(in the rows, 128 means zero)
Each row has a class, written after it, and each block has its own classes.
[112 130 107 137 108  72 113  85 140 125 137 172 125 176  27 111 118 140
  97 102 168 150 130 158 130 122 184 118  83 112 132 121 114 129]  A
[133 143 137 144 103 112 135  56 164 125  99 101 143 124 146 154 111 128
 172 123 110 121  76 112 119  96 119 123 107 117 118 129 142 161]  U
[121 171 146  92 150 144  99 132 130 132 139 168 142 108 157 126 139 185
  96 108 144  95 167 156 121 134  86 138 124 116 148 138 124 101]  C
[145 177 155 124 128 125 155 148 123  97 107  74 140  94 162 153 129 108
 163 134 147 199 123 160 114 164 117 186 137 149 140 146 169 144]  N
[133 121 127 169 100 103 165  94 123 102 137  98 126 126 175 141 116  72
 155 120 135 175 113 100 142 119  93 108 131 124 162 123 127 150]  N
[103 158 136 101 129 151 155 182 143 137  81 134 138 122 205 146 140 163
 150 122 119 123 149 132 132 134 106 104 121 131 102 171 134 121]  C
[130 151 132 113 120 155 124 156 133 140  95 147 119 108 129 123 131 153
 103 124 127 111 147 148 163 123 131 124 137 135 121 144 132 109]  A
[117 107 163 132 128 134 129  87 110 150 135 169 172 107 148 142 147 146
 134 136 114 116 108 121 130 104  98 160 128  98 164 120 116 134]  N
[117 157 132 131 129 123 120 129 130 104 118 141 157 110 187 132 127 126
 122  95 149 144 162 142  90 160 131 144  88 129 148 144 162 134]  A
[128  88 122 104 114 140 166 153 161 160  72 133 164 107 152 149 159 112
 141 117 115  99 128 101 125 141 130  98  77 135  85 147 132 145]  V
[113 111 136 173 140 143 148 133 120 146 102 133 123 157 175 108 125 137
 161 146 102 144 133 129 119 135 103 126 152 106 129 133 138 133]  V
[125 145 148 147 126  89 130 106 139 120 147 129 172 120 182 156  80 144
 121 135 136 142  96 122 103 119 143 138  83 132 139 146 171 139]  B
[139 160 137  87  84 121 147  75 128  90 114  94 104  99  53 178  91 146
 176 157 112 161  66 117 161  69 153 108 102 106 148 123 119 182]  A
[118 127 141 123 137 140 114 104 141 118 120 142 146 119 182 136 117 127
 108 122 131 121 146 152 116 156 128 161 132 123 154 130 140 131]  V
[133 138 148 146 110  99 171  99 154 159  52 127 148 147 188 143  68 154
 118 141 125 159 101 116 144 151 138 107  94 160 112 161 129 145]  T
[127 136 111 124 116 127 137 120 137 113 135  93 120 127  81 131 113 129
 149 129 125 155 113 124 131  86 122 111 102 127 130 130 147 141]  V
[111 142  99 119 136  72 148 109  74 129 142 110  90 169   4 136 112 128
 156 141 130 168 133 115 126  95 138 119 134 115 144 121  78 128]  C
[121 130 130 105 137  99 145 144 104 166  92 128 169 135  88 128 125 147
 145 135 136 141 112 132 102 151 178 114 102 124  77 142 122 151]  U
[113 112 112 108 137 149  86 142 170 130 124 145 150 146 150  96 137 153
 159 113 128 138 115 160 117 141 119 131 107 138 122 135 163 113]  X
[122 191 111 105 145 130 125 132  97 165  81  93 114 137 166 135 113 158
 133 144 117  93 164  84 119 125 123 126 125 113 127 188 121 120]  V
[157 130 163 132 135 139 137  96 130  96 119 143 119 104 116 106 139 121
 131 135 138 155 117 158 163 168 143 163 119 108 152 100 104 133]  A
[146 121 120 123 128  78 177 163 102 107 142 112 108 120 164 124 112  82
 108 119 137 113 121 144 133 107 143 101 123 153 119 105 111 118]  T
[121 143 131  83 100 125 139 153 135 132  82  98 127 121  90 172 122 122
 172 139 135 148 114 114 136 125 154 124  92 143 100 173 145 127]  B
[160 158 126 144 105 113 180  91 110 121 121  76  92 118  84 165  91 115
 136 138 124 174 108 105 163 103 106 121 177 138 147 117  86 157]  T
[ 85  79 110 111 127 110 103 151 127 199 104 189 154 169  74 119 104 175
 121 129 116 130 149  92 104 107 132  83 109 127 117 136 135 125]  X
[144 123 113  98 107 158 158 117 147 120  77  84 100 117  57 141 137 119
 157 154 100 125  96 106 132  76 135 102  88 122 103 136 112 163]  V
[105 131 149  93 132 133 134 170 147 148  88 157 147 123 193 145 124 169
 127 126 122 119 163 121 114 151 128 122 116 128 108 153 161 137]  V
[123 118 127 124 132 135 144  93 110 147 116 121 116 146 183 110 122 122
 120 121 116 122 142 133 116 135  67 122 141 117 158 117 116 133]  A
[ 83 101 133 138 147 138 146 157 115 140 141 157 119 136 177 122 132 124
 104 118 136 135 149 143 146 131  84 120 161 136 121 126 143 112]  U
[135 141 129 146 131  81 148 130 116 139 122 132 156 129 118 132 110 116
  94 131 148 143 154 107 113 154 157 126 118 126 122 137 102 120]  C
[114 166  88 132 145 116  87 123 142 157 114 129 172 140  84 120 152 187
 164 120 112 108 112 133  87  99 146 142  91 117 101 172 156 132]  C
[146  66 139 149 133 125 172 121 119 160 172 112 147 130 229 136 138  92
 121 164  86 121  78  67 143 133  63 147 143 131 149 119 108 133]  X
[139 144 134 110 124 144 140 152 114 112  93 112 116 133 161 133 143 135
 158 162 104 103 119 126 103 112 141 128 112 110 105 156 146 143]  B
[113  90 119 130 142 162 154 126 122 151 107 116 123 142 142 110 144  88
 121 126 119 124 147 125 137 149 112 129 126 120 135 123 108 128]  X
[121 127  81 115 130  90 172 170 103 158 162 100 114 152  14 153 121 134
 148 132 115 117  97 126  99  37 134  97 110 136 117 109  99 102]  X
[123 103 145 121 123 139 123 156 148 131 118 142 146 112 191 125 138 121
 142 116 114 108 107 146 116 122 125 118 118 137 119 120 144 127]  N
[149 151 138 105 115 110 121 143 142 112  84 138 102 129 115 140 122 138
 144 131 143 141 104 133 136 185 165 116  67 159  98 153 127 128]  A
[129 189 125  58 138 101 125 148 121 131 107  84 131 120  84 151  89 136
 135 107 183 175 161 162  92 158 138 142 104 144 145 151 136 109]  B
[132 148 123 108 136 152 156 125 105 102 133  95  97 104  83 155 143 141
 173 157 118 142 106 112 164 101 101 134 133 126 117 141 136 139]  B
[127  60 122 143 131 108 158 103 150 139 114 107 113 138  63 118 145  72
 155 134 113 167  98 100 142 139 119 126 107 132 112 105 108 158]  C
[137 118 135 111  77 111 152 144 130 103  96  96  99 131 115 154 111  84
 168 141 125 172 107  63 145 134 154  66  77 131 105 150 126 169]  U
[127 132 120 150 117 147 110  95 138  87 132 115 136 106 122 122 126 107
 119 130 140 180 108 142 153 148 137 161 133 147 127 140 158 151]  A
[115 136 146 120 150 103 107 138 134 133 153 141 136 140 158 124 131 152
 152 122 125 111 117 137  71 127 131 143  89  96 140 122 152 125]  U
[102 120  91 106 137  92 144 164 130 129 139 124 147 137  77 151 136 145
 157 115 123 128 141 116  73 103 153 115  78 128 108 124 162 129]  U
[125 110 128 138 141 134 138 127 114 124 129 151 143 126 167 125 153 129
 140 136 125 133 116 167 139 184 133 157 143 120 129 126 139 137]  A
[108 108 119  71 128 112 105 130 110 179 137 143 161 124  59 133 142 159
 134 124 116 115 137  97  83  59  96 137 113 114 153 123 119 116]  N
[153 143 145 130 136 161 126 125 142 124 100 114 151  97 157 140 138 150
 156 135 106 116 129 118  95 137 105 151 133 131 111 132 157 136]  B
[ 83  78 117 140 127 152 112 167 119 144 196 141 172 105 174 142 159 106
  92 125 109  92 150  90 128 110 135 140 153  98 120 135 173 136]  U
[126 139 150 132 138 150 156 104 132 107  74  93 120 105 183 134 121  96
 146 117 125 128 142 141 138 171 149 150 113 135 120 130 136 147]  T
[151 128 116 106 105  86 144  88 152 125 119  88 145 142  50 145 104 131
 155 138 121 150  89 106  95 104 144 121  61 142 112 115 147 154]  X
[149 112 118 163 116 117 147 123 135 126 146 123 130 103 121 138 109 119
 126 139 116 137  84 108 114 100 113  94 149 126 119 103 120 154]  A
[111  97 112 141 142 121 132 140 134 161 130 132 142 146 169  99 137 117
 132 114 126 123 123 129 129 135  99 112 128 131 117 131 135 107]  U
[115 121 160 151 164 145 126 110  77 117 174 168 105 114 110  96 143 133
  99 117 136 148 177 140 153 118  78 162 200 104 177  76 101 119]  N
[157 164 148 131 111 131  93  79 134 127 111 123 157  94 128 127  99 136
 112 113 160 135 127 165 149 167 133 142 142 134 136 135 149 134]  T
[109 163 116 109 126 134 127 155 114 141 156 117 125 131  89 129 127 159
  97 122 144 128 152 113 141 125 148 121 122 125 103 146 123 104]  A
[139 175 125 135 122  80 145 133 102 132 119 116  64 144 102 149 107 117
 143 124 142 145 123 101 132  94  97 101 126 122 160 145  94 125]  U
[112 131 119 121 131 163 128 163 125 156 107 159 153 117 104 134 143 144
  86 130 126 104 153 128 146 121 167 136 124 123 114 153 121 122]  X
[115 113 135 120 156 125 138 164 117 173 128 151 123 116  96 133 141 150
 125 130  99 107 136 113 109  75 122 148 148 110 150 108 104 122]  N
[120 143 139  99 138 117 119 151 130 122 122 141 123 136 173 118 120 143
 118 124 147 146 131 178 144 164 131 137 149 135 123 137 152 130]  U
[106 178 134 110 116 119 110 172  88 121 155 156  95 115  83 159 134 158
 144 104 150 146 174 157 124 101  91 131 160 107 171 134 156 117]  A
[133 150 124 128 134 126 122 114 122 156 105 110 152 134 169 122 117 133
 125 123 128 122 124 137 113 152 126 133 130 125 127 150 131 131]  U
[130 136 114 115 140  70 113 140 109 166 156 131 138 127  96 132 123 146
 113 146 139 148 104  80 126 130 126 149 109 139 126 159 134 124]  A
[117 148 135 117 141 166 119 148 112 139 101 138 142 118 166 124 134 146
 123 118 132 110 159 151 121 144 119 128 123 124 125 158 151 122]  B
[114 101 131 123 102  85 184 128 115 153 108 135 116 179  94 142 116 115
 142 140 112 137 124  94 112  83 144  92  97 100 132 118  95 150]  X
[146 186 123  90 112 122 102 170 153 141  52 141 108 146  81 117 106 160
 117 110 156 113 168 177 124 149 179  98 112 142 101 150 137 105]  X
[148 157 118  95 143 122 119 133 119 139  81 109 142 111  30 121 127 153
 148 144 146 165 135 141 127 168 188 158  86 125 123 155 137 144]  T
[145 143 151 166  98 119 123  99 151 126 125 127 160 104  83 149  91 154
 127 149 119 177 115 109 153 113 123 137 143 131 136 130 150 136]  C

A new block, with new classes.
[167 168 151 107 119 102 136 170 120 100 154 139 147 141 170 140 123 148
 122  86  94  92 199 170 141 135  93 159 103 109 137 125 106 150]  Y
[ 67  54 113 136 154 203 132 116 123 127 131 146  98 136 123 122  82 110
 132 134 156 144 159 116 106 118 127 145 125 134 123 131 151  95]  H
[ 67  68 113 150 153 201 147 112 124 114 126 157  90 119 162 121 107 113
 145 134 154 147 145 114 110 131 117 144 114 130 131 137 151 109]  F
[116 133 145 124 130 162  76 131 118 122 152 161 101 132 119 125 145 131
 122 113 117 156 108 123 126 139 144  99 142 130 126  68  81 120]  F
[113 136 141  87 124 211  96 134 130 107 140 137  80 142  90 117 169 114
 117 111 183 136  93 131 107 161 124 189 115 140 129  80  96  78]  Z
[ 55  54 116 131 169 183 158  96 125 118 129 151 104 125 151 124 121 112
 121 123 152 152 156 116 112 120 127 121 119 126 137 138 149 109]  Y
[ 74  47 112 117 148 228 151 114 119 126 129 162  84 134 124 107  85 122
 138 132 175 155 144 123 103 130 121 170 114 125 119 133 154  88]  P
[137 133 157 134 108 117 146 170 131 104 141 148 162 141  81 127 127 126
 133 114 169 129 182 170 108 157 129 173 101 119 132 134 141 118]  W
[ 80  63 113 139 152 223 133 126 128 114 138 146 100 107 137 136 110 101
 129 137 178 133 144 113 121 129 106 152 122 146 119 138 135  94]  Z
[166 162 151 107 113 103 136 201 122  93 126 133 157 140 107 135 130 119
 147 116 165  99 162 164 120 163 120 195  92 144 136 151 144 132]  H
[ 98  85 115 138 135 190 158 119 127 123 119 130 115 131 135 120  99 114
 150 132 150 114 152 112 106 121 124 131 108 140 104 145 160 107]  Q
[174 160 161 129 131 123 162 163 113 113 158 141 132 145 118 126 133 147
 136  89 135 102 201 155 116 173 121 194 102 122 134 124 135 108]  W
[ 65  72 102 141 168 197 146 112 116 114 128 148  94 118 153 124 118 107
 136 122 137 131 152 111 113 128 106 143 115 128 136 133 147 108]  F
[161 159 162 141 119  95 129 171 118  99 153 141 149 131 112 133 151 115
 127 100 142  99 177 152 133 151 131 146 102 118 143 124 124 135]  E
[ 88  77 113 160 147 201 130  91 112 115 135 142  87 132 160 120 112 110
 122 125 121 123 157 124 127 108 128 120 125 127 117 125 140 117]  H
[183 157 191  98 135 127 129 163 121  90 175 142 161  85  97 152 183 133
  89 107 215 121 155 125 106 183 131 178  97 137 145 135 112  95]  Q
[155 172 164 139 127  90 145 154 122 116 144 131 158 126  96 136 152 134
 129  97 157 107 167 147 115 163 134 159 100 115 151 139 149 135]  Q
[ 73  60 116 144 142 201 150 125 129 114 114 156  94 160 126 109  60 114
 144 134 161 147 138 122 114 125 124 141 125 132 120 138 165  81]  H
[ 35  93 132 185 139 148 122 142 120 116 109 139  97 146 100 113 114  92
 143 136 184 109 164 120 120 152 156 145 113 139 141 125 185 129]  W
[ 61  67 108 135 153 196 145 131 124 121 125 146  95 133 121 117 130  90
 141 123 176 144 142 116 103 125 126 156 113 148 133 125 140 102]  P
[168 139 165  81 118 109 137 179 122 101 147 139 152 131 104 129 130 122
 136 105 160 110 177 163 120 146 131 182  96 124 134 130 126 137]  E
[ 98  62 101 114 127 218 150 134 126 126 119 136 113 130 131 124 111  94
 153 144 157 121 152 138 107 113 119 164 115 145 104 142 145 123]  D
[ 91 135 136 148 137 193 107 132 123 128 146 147 106 127 118 122 169 130
  90 120 170 157 128 139 129 158 103 127 140 139 134  93 102  82]  P
[118 137 166 148 120 141 126 136 149 107 169 154 176  73 138 167 123 136
  79 124 175 185 208 174 129 141  93 151 122 126 133 141 115 110]  P
[ 72  54 103 123 143 203 133 129 122 103 124 147 100 136 100 125 104  81
 132 136 167 140 150 130 106 125 125 163 121 145 109 123 144 112]  W
[ 88  52 107 140 159 200 140 117 122 114 143 144  87 134 142 130  90 101
 125 135 150 138 149 113 117 120 119 147 127 130 129 134 132  94]  J
[152 126 176  77 136 107 147 144 132 115 150 139 140 138 101 130 115 150
 118 111 156 129 187 159 110 151 146 187 117 114 142 124 137 126]  J
[ 72  65 120 157 153 188 145  99 120 110 134 148  98 124 134 129 110 101
 123 132 161 150 148 116 101 118 111 126 118 125 126 139 140 114]  Q
[141 162 164  65 128  73 145 154 130 117 135 130 139 133  96 124 130 137
 102 115 143 136 170 166 127 153 112 183 111 125 148 127 131 142]  J
[ 87 158 141 141 122 170 124 109 137 132 133 127 112 119 129 126 181 121
  97 112 133 135 131 133 133 142  93 109 121 137 126  92  96 102]  Z
[ 71  66 102 158 153 196 137 128 116 109 127 143  94 128 131 128 107  98
 144 126 161 125 147 115 107 127 117 153 109 144 121 140 145 100]  Z
[ 66  45 116 157 167 228 120 105 134 117 153 157  87 125 124 137  93 109
 142 131 168 155 158  98  94 120 136 160 136 125 131 124 137  70]  P
[ 97 145 147 120 133 173 113 118 140 118 139 126 119 105 115 126 168 118
 118 136 157 151 128 119 125 130 104 107 121 155 120 116 126 123]  Q
[ 55  60 117 144 152 190 140 118 123 114 126 157  89 132 126 118  87 107
 134 135 172 163 143 108 105 123 122 142 107 131 128 145 163 102]  Y
[104 135 134 123 131 183 102 130 133 129 144 125 112 116 109 127 146 118
 112 133 154 150 124 122 130 138 123 126 122 151 122 108 116 101]  J
[ 79  53 112 147 151 203 151 125 124 123 130 151  99 135 125 125  94 112
 148 134 165 136 150 102  94 126 122 147 115 136 116 135 146  88]  P
[105 153 132 157 122 163 110 124 125 140 136 118 110 122 142 132 162 113
 101 124 134 114 140 121 138 140 116 117 127 144 128  98 113 118]  H
[113 141 140 115 124 168 104 121 131 130 142 124 110 126 120 127 143 121
 107 126 140 146 126 133 135 125 117 123 128 144 127  95 117 128]  H
[171 140 181  94 104  87 148 159 125 112 133 129 151 143 100 126 103 139
 136 116 166 126 177 173 105 144 160 190 100 125 136 144 140 113]  D
[112 135 106 110 134 205  90 114 122 154 149 120 109 113 135 123 141 130
  94 103 126 143 135 129 137 119 132 136 136 140 114  91 107  93]  Y
[131 158 177 162 129  81 128 146 116 112 148 127 160 129  89 155 135 135
 108 107 152 112 188 158 109 171 136 152  94 100 153 134 141 135]  J
[ 83  36 105 112 156 209 152 106 123 119 149 145  90 129 129 118  88 107
 135 140 147 127 161  99 101 113 120 154 111 124 132 136 144  75]  D
[146 167 155  57 144 134 103 158 137 110 144 102 147  67 122 138 207 165
 111 142 210 139 103  90 104 178 129 176  96 180 134 127 122  93]  W
[ 52  39 105 107 157 226 143 110 139 116 149 155 104 128 124 128  72  96
 123 123 160 169 161 122 114 107 105 148 111 119 139 131 144  82]  Y
[145 150 161 131 124 118 145 158 121 105 141 142 156 124 112 136 130 133
 129 100 151 108 187 160 117 164 132 169  96 116 141 134 151 117]  F
[ 94  71 145 109 113 172 122 136 150 109 135 143  95 128 117 127  46  85
 167 173 182 181 157 139 106 108 123 171 107 145 126 163 133  98]  Q
[127 190 151 145 106  79 133 155 120 113 116 140 134 135 104 122 123 114
 124 114 122 123 181 182 138 166 114 172 106 117 142 141 149 131]  F
[106 142 130 108 118 190 101 131 142 128 136 132 101 133 120 122 149 117
 109 133 137 145 120 132 135 136 110 131 139 148 110  88 100 112]  J
[138 177 156 136 115  74 119 174 134 126 144 124 138 148 110 133 119 127
 142 107 132 119 171 156 127 154 141 177 104 118 164 126 124 125]  J
[142 158 161 123 124 119 146 158 117 101 141 128 154 135 113 136 177 121
 115  94 154  99 179 167 110 159 120 174  96 124 148 125 122 119]  D
[ 87 121 151 136 111 173 103 116 142 114 149 144 117 127 108 120 134 120
 108 127 162 164 123 133 127 123 119  97 113 117 128  87 123 124]  E
[129 132 177 143 123 113 146 161 125 116 144 144 159 124  97 135 137 137
 121 111 196 121 181 156 107 163 145 177 103 112 156 140 159 124]  D
[111 135 139 122 122 198 117 122 129 126 142 127 110 117 141 124 170 126
 106 127 154 133 132 135 128 135 109 135 125 143 123 102 109 105]  D
[148 184 200 146  90  94 123 154 125 108 132 131 137 157 107 119 127 143
 139 110 168 134 135 179 125 160 135 137  90 105 156 128 125 131]  Q
[ 57  57 116 141 151 189 157 103 125 122 119 152 102 124 132 114 102 115
 130 134 165 137 159 115 101 136 136 142 114 123 128 131 172  98]  F
[141 160 180 125 134  87 145 158 120 124 138 138 150 121  76 136 119 137
 124 123 167 145 180 163 124 179 134 170 104 128 144 157 160 124]  J
[ 60  51 108 138 164 193 145 103 129 119 142 153  98 127 139 118  92 112
 141 126 136 145 176 111 109 108 121 134 121 117 128 129 155 105]  E
[142 159 174 139 118 103 143 166 126 109 130 149 153 117 103 134 136 131
 132 113 178 127 175 159 111 175 136 181 102 124 140 144 155 124]  F
[ 63  60 125 148 159 187 151 111 119 113 130 144  93 133 142 121 101 113
 145 131 159 141 158 114 101 121 124 145 109 129 140 145 155  99]  D
[137 128 158 140 118 106 143 152 136 128 150 131 180 107 122 148 136 123
 111 101 168 101 204 150 109 129 133 165 112 104 146 141 128 142]  Q
[175 153 158 127 125 113 135 176 119 103 139 126 160 129  97 159 132 122
 119 116 159 108 176 166 113 164 113 185 114 131 122 148 125 130]  J
[ 68  66 112 145 160 203 148 117 122 117 130 153 101 120 136 123 100 112
 144 129 158 144 153 114 104 136 118 152 111 126 134 141 158  91]  F
[ 76  40 105 160 162 229 126  97 114 121 132 148 113 106 175 127 120 122
 115 117 169 130 137 107 111 103 144 114 141 124 115 135 128 104]  Q
[ 95 125 143 125 130 161 128 118 133 125 144 140 120 142  84 113 148 127
 106 115 160 153 100 131 129 141 103 102 115  98 154  93 132 114]  E
[ 91 100 159 119 170 128 159 113 112 103  94 124  63 133 163 111 111 139
 176 152 183 117 103 100 118 150 136 177 100 130 169 183 196 139]  D
[ 70  64 123 147 157 198 129 113 133 118 145 139 106 116 130 131  98 115
 146 131 164 136 150 114 123 122 132 133 115 132 142 139 151  90]  Z
[ 87 109 159 149 128 169 116 117 149 121 152 161 123 126 147 124 141 142
 100 129 138 156 175 127 124 122 112  84 155 125 110  88  98 102]  E
[144 173 159 169  88 126 120 178 124  99 123 127 149 138  80 152 129  99
 135 116 173  89 170 178 115 173 111 193  89 122 122 144 136 122]  Z
